Below is a small trained network, with its code and all its weights. Each question gives an input and a class and asks what happens when units are switched off, that is, made to give their printed mean instead of their output.

import numpy as np


def w(rows, s, z=0):
    codes = np.array(rows[::2]) - 128.0
    scale = np.full(codes.shape[1], s)
    scale[-1] = z or s
    return codes * scale


def norm(h):
    return h / np.sqrt((h * h).mean(-1, keepdims=True) + 1e-5)


def f(y):
    return np.maximum(y, 0)


def log_softmax(a):
    a = a - a.max(-1, keepdims=True)
    return a - np.log(np.exp(a).sum(-1, keepdims=True))


def net(x, mask):
    res = np.array(x, float).reshape(1, 7) / 4 @ E
    u = 0
    for l in range(4):
        y = f(norm(res) @ A[l][:, :-1].T + A[l][:, -1])
        res = res + np.where(mask[u : u + 8], y, B[l][:, -1]) @ B[l][:, :-1]
        u += 8
    return log_softmax(norm(res)[-1] @ U[:, :-1].T + U[:, -1])


A, B = {}, {}
E = w([
[158,158,195,113,88,254,186,185,225],'x0',
[138,133,132,124,124,121,121,129,133],'x1',
[148,90,181,155,88,57,180,160,109],'x2',
[119,124,118,148,114,126,127,124,124],'x3',
[125,126,124,132,126,130,131,127,125],'x4',
[135,180,152,209,205,138,75,240,108],'x5',
[124,128,127,130,128,130,131,128,125],'x6',
],0.0088)
A[0] = w([
[176,92,189,175,97,234,121,98,136,219],'0.n1',
[103,87,60,105,206,84,139,123,139,167],'0.n2',
[105,154,103,134,210,70,89,224,60,23],'0.n3',
[110,100,176,125,112,66,180,173,123,149],'0.n4',
[158,116,145,149,139,190,53,254,107,6],'0.n5',
[125,115,74,104,157,131,93,99,94,119],'0.n6',
[151,166,101,92,103,90,117,78,67,180],'0.n7',
[158,142,113,96,143,141,111,21,133,12],'0.n8',
],0.0086,0.0022)
B[0] = w([
[54,179,110,84,183,106,185,162,253,224],'0.n1',
[177,70,152,143,102,107,82,117,112,213],'0.n2',
[208,186,99,80,20,47,72,200,43,253],'0.n3',
[113,61,213,223,23,120,182,164,3,209],'0.n4',
[40,154,133,241,235,182,108,55,178,227],'0.n5',
[141,109,233,166,110,247,57,126,168,204],'0.n6',
[178,66,151,133,223,207,129,132,98,219],'0.n7',
[94,67,21,216,26,81,142,121,124,192],'0.n8',
],0.0062,0.0071)
A[1] = w([
[93,98,136,67,98,132,230,119,141,73],'1.n1',
[200,119,19,131,171,121,52,54,82,15],'1.n2',
[166,236,134,98,138,101,100,226,155,155],'1.n3',
[112,138,60,148,178,111,122,82,65,3],'1.n4',
[165,42,112,118,142,33,85,137,31,140],'1.n5',
[185,80,158,117,141,122,128,44,80,26],'1.n6',
[162,189,1,85,189,115,126,104,176,139],'1.n7',
[114,67,144,109,192,138,115,83,233,48],'1.n8',
],0.0083,0.0036)
B[1] = w([
[143,254,114,36,104,79,79,98,107,179],'1.n1',
[144,118,195,98,43,168,17,140,65,195],'1.n2',
[58,73,105,127,135,161,163,77,82,187],'1.n3',
[170,153,109,72,79,147,100,136,136,145],'1.n4',
[131,222,79,155,195,152,230,56,211,254],'1.n5',
[46,14,136,120,130,82,174,128,168,174],'1.n6',
[164,173,22,144,139,146,198,130,141,154],'1.n7',
[220,72,146,151,69,147,52,104,93,164],'1.n8',
],0.0087,0.0099)
A[2] = w([
[61,141,146,158,219,55,176,76,114,120],'2.n1',
[127,162,89,147,133,2,165,191,100,2],'2.n2',
[174,2,153,155,115,144,148,82,106,60],'2.n3',
[179,162,119,191,203,157,113,184,94,137],'2.n4',
[52,23,206,184,146,131,127,200,147,11],'2.n5',
[110,86,197,125,40,73,190,79,97,195],'2.n6',
[75,182,209,114,83,142,129,136,175,91],'2.n7',
[114,125,160,162,158,54,202,115,102,187],'2.n8',
],0.0096,0.0039)
B[2] = w([
[64,59,183,95,159,132,209,151,227,205],'2.n1',
[217,184,88,100,157,131,167,58,100,175],'2.n2',
[107,2,74,147,110,198,72,138,89,201],'2.n3',
[146,211,196,187,101,129,155,137,104,212],'2.n4',
[221,103,16,52,126,119,77,244,100,158],'2.n5',
[87,189,236,103,156,202,9,142,117,254],'2.n6',
[143,154,154,56,101,46,77,146,66,188],'2.n7',
[137,99,96,56,208,97,239,117,151,220],'2.n8',
],0.0091,0.0087)
A[3] = w([
[175,106,103,116,119,78,144,255,128,2],'3.n1',
[50,207,145,198,87,41,54,156,97,102],'3.n2',
[130,65,25,58,69,127,140,45,183,138],'3.n3',
[202,100,88,96,178,87,143,229,130,42],'3.n4',
[128,121,166,82,96,85,100,228,87,103],'3.n5',
[65,72,143,84,176,125,137,147,204,140],'3.n6',
[232,153,78,89,184,103,183,220,133,109],'3.n7',
[139,199,192,99,162,18,166,170,96,95],'3.n8',
],0.0098,0.005)
B[3] = w([
[42,40,87,215,123,96,22,154,202,151],'3.n1',
[190,96,202,54,150,153,86,104,149,196],'3.n2',
[145,109,67,52,113,97,251,191,163,225],'3.n3',
[69,80,50,218,92,62,59,79,186,156],'3.n4',
[23,126,156,195,113,66,43,225,186,187],'3.n5',
[129,78,184,145,172,98,131,161,90,193],'3.n6',
[146,91,14,203,88,94,141,84,169,204],'3.n7',
[146,121,61,153,50,87,119,108,69,255],'3.n8',
],0.011,0.0077)
U = w([
[127,54,59,89,68,201,60,77,69,137],'0',
[192,202,169,160,123,176,5,93,47,139],'1',
[63,37,189,66,192,62,212,124,132,51],'2',
[185,180,81,218,136,33,195,71,54,120],'3',
[130,175,42,54,81,149,194,190,214,116],'4',
[73,217,140,205,184,207,131,183,189,255],'5',
[48,209,215,59,49,33,52,202,93,12],'6',
[43,105,87,241,101,45,58,216,183,111],'7',
],0.015,0.0037)

Each question gives the input, the list of numbers given to net, and the class t.
The units are the neurons (one row each of A and B). Each row of codes is followed by its name. A weight is (code - 128) times the scale printed after its matrix; where a second scale follows, it is the last column's (A, B and U).
mask holds one flag per neuron, layer by layer. A switched-off neuron (its flag False) gives its mean, the last column of its row in B, instead of its output. The means were averaged over made-up inputs and are rounded, as every weight is.
A unit's drop is (log p(t) with every unit on - log p(t) with that unit switched off) / (log p(t) with every unit on - log p(t) with every unit switched off).
The circuit of an input: a set's keep is (log p(t) with only the set's units on - log p(t) with every unit switched off) / (log p(t) with every unit on - log p(t) with every unit switched off). Starting from the 12 units with the biggest drops (on a tie, the unit counted first), units are removed one at a time, each time the one whose removal leaves the highest keep (on an exact tie, the one counted first), for as long as the keep stays at least 0.8.
circuit, biggest first: the units of the circuit, biggest drop first
most important unit: the unit with the biggest drop
k most important neurons: the k neurons with the biggest drops, biggest first
top k neurons in layer l: the k neurons of layer l with the biggest drops, biggest first
input [-8,6,0,-8,-5,3,5], class 1: most important neuron -> [1.n2]
input [0,-7,1,6,-2,5,4], class 3: top 2 neurons in layer 0 -> [0.n6; 0.n3]
input [8,5,3,-3,-5,1,-5], class 7: 3 most important neurons -> [1.n5; 2.n6; 2.n5]
input [-5,6,1,-8,0,-3,2], class 2: 3 most important neurons -> [1.n5; 1.n6; 0.n5]
input [1,5,1,6,8,-7,-2], class 6: circuit, biggest first -> [2.n6; 1.n1]
input [6,-3,1,5,6,-6,2], class 6: 2 most important neurons -> [1.n5; 2.n7]
input [-6,-6,-5,-4,-7,1,-7], class 1: top 2 neurons in layer 0 -> [0.n3; 0.n6]
input [-5,-3,6,-6,2,0,8], class 2: top 2 neurons in layer 2 -> [2.n1; 2.n6]
input [7,-1,3,6,-8,5,0], class 7: 2 most important neurons -> [2.n5; 1.n5]
input [3,0,4,-3,-4,0,5], class 6: 2 most important neurons -> [1.n1; 1.n5]
input [0,3,0,8,-5,7,-5], class 1: 3 most important neurons -> [0.n5; 0.n3; 1.n5]
input [1,6,8,8,-5,-5,-2], class 6: 2 most important neurons -> [2.n6; 1.n1]
input [4,6,-3,3,3,1,-7], class 5: 2 most important neurons -> [0.n5; 0.n3]
input [-4,4,8,1,-5,0,-8], class 2: circuit, biggest first -> [2.n1]
input [0,-4,3,6,3,1,0], class 3: 2 most important neurons -> [1.n3; 1.n2]
input [-5,1,1,-4,-7,6,-2], class 3: top 2 neurons in layer 1 -> [1.n5; 1.n8]
input [0,8,7,-7,4,7,5], class 3: top 2 neurons in layer 0 -> [0.n3; 0.n6]
input [1,8,-3,-3,2,1,1], class 5: top 2 neurons in layer 1 -> [1.n2; 1.n7]
input [-6,-3,-4,-8,1,1,1], class 1: top 2 neurons in layer 0 -> [0.n3; 0.n6]
input [-6,-1,-1,-1,8,7,-3], class 1: most important unit -> 1.n2
